[ -6  -3   4 -23  31 -17   8  -1   9  -2   4  -8  16  -4  -7   2   5   1
 -19  -4   2   9  12  -9  -9 -49  -8   0  11  -4  -8   0 -11  -6   3   2
  -4  -5   2 -27  -7  13  -2 -19   9  10   0   1  -6   3  -7   2 -21   1
 -22   0] => GS
[-11  22  -1 -26  55 -13  30   6   0  -1   7 -18  46  -5   4   8  10  11
 -17   4 -39  -1  25   2  -3 -95  -2  -2  14  10  26  -3 -15  16  13  18
   3   3   7 -32 -37   7 -13  -7  12 -17  -3  -6 -51   3 -23  11 -25   0
 -18 -10] => FG
[-22  18  -3  -6 -28 -18   4  -1  -7 -10 -15  -8  34 -19  -5 -42   8   7
 -42  -5  -5  -2  15 -10  -7 -95  -1  -3   6  -1   9  -9 -11   7  -9   7
   7  -4   4 -16 -33  -1 -10  -5  -2  -4  -9  12 -19  -3 -11 -19   0   7
 -23   0] => NT
[  3   8  -8   1  24 -14  17  38   1  -3  -1 -11  37 -21 -26   4  16   8
 -21   2   9  -5  12  -2  -1 -95   1  -8  -1   9  23   0 -36  54   6   9
   0   3  17 -19 -37  14  -1   2  -5  -8 -10   5 -19  -1 -14  -8 -21 -12
 -12  12] => FG
[-15  36  -7 -14 -45 -22  10   6  -6  -2  -8  -2  19 -26   1   6   2   0
 -14   2  -4  -4  42  11   0 -95  -1   6  -6   7  15  11  -3   6   8  -3
 -11  -3   5 -30 -42  10 -14   3  -4  -4   8  16  -6  -3 -10 -32  -6  13
  -8   3] => NT
[ -5  14  -5  -9  23  -4   6   1  -7   5  11  -4  17  -5  -7  17   6  -2
 -10  -4  15 -19   4   0   2 -81   4 -21   7  10  27  -1  -3   5   2   6
  -4  -9  -2 -19 -27   3 -17  -5  -4  -5   2  -5  -3 -18  -2   2 -12  -1
  -7 -14] => NC
[-16   6   2  -6  81  -5   2  -4   6   9  22   6   2   3  -1   0  11 -13
 -12   7  -5   1  -4   0   0 -15   4   1  15   2  -9   0   6   7  23  -6
  10   0   8 -36  14  15 -11 -42  -1  10  20 -17 -51   5   5  17  -7  -4
 -13  -7] => NC
[ -2  29  -1  -5 -63 -22   9   6 -14 -24 -12   8  26 -16   0  -3   3  -3
 -11   3  -5   0  10   5 -11 -69 -12   0   0   3  11   9  -7  11  -4   8
  -8   4  -6 -24 -25 -10 -12  22  -7  -8   3  18  -1   9 -12 -19 -11  13
  13   9] => GS
[ -1  19  -1 -17   0 -12  17   0 -17  25  -9   6  15 -11  13  -3   0   7
 -10  11   8   0 -11  10   1 -81  -4   0   3  -4   1   9  -7   6  -1   4
  -2  -3  13 -20 -23  58 -28  -8 -11  16   2   1  -4  -6 -14 -13  -9   4
   3 -11] => NC
[  3 -22  11 -19  95 -13  17   2   4  11  16 -11  18   5 -11   2 -35   1
  -7   4  19   1   7  15  -2 -70  11  -4   1   2  -6  -7   7   2  42   2
   1  -2  16 -15 -26   8  -7 -24  11  16   9 -16 -28  -6  -7  18 -19 -10
 -11  -5] => FG
[  9   9  -2 -20  55 -18   4  -8   0  -1 -12 -13  20   9  -4  -3 -11  -3
 -13   0  12   7   7   1   7 -94   1   0  20  -2  17   7 -17   2   9   7
   0   5   8   2 -28   2 -13 -16   4  -3  -1  -1  -6  -3  -1 -44 -25  -1
 -17  12] => FG
[ -4  20   8  -8 -38 -14   5   4 -13 -22 -14  13  39 -34   2   4  -6  13
 -14   4   0  -5  17  -2  -6 -95  -5  -3  -6  14  23  11 -16   7   4  10
 -17  -8   6  -7 -45 -13   1  16   0  -6   5  11 -21   2 -12 -23 -15  14
  -2 -11] => NC
[ -6  29  -2  -8 -31 -17  12  14 -11  -4 -16 -12  37 -15 -23   4  16   5
  -7  20  -1  -8  15   2   1 -95  -6  -5   7   1  30  15   2   4  -9   3
   6  -6   5 -13 -43   7 -10  24 -13 -12 -19  13 -21  -5 -21 -29 -28   8
 -10  -6] => FG
[ -5  35 -14  -2 -91 -18   1   9 -16 -16 -39  -9  36 -28  -1   5  11  27
 -21   5  -3   8  15   1  -3 -95  -1  13  -7   6  12  -2  -1  28  -2  -3
   6  -9   4 -21 -48   0 -26  60 -10 -14   0  23  -5  -6 -13 -32 -16  23
  -4 -11] => GS
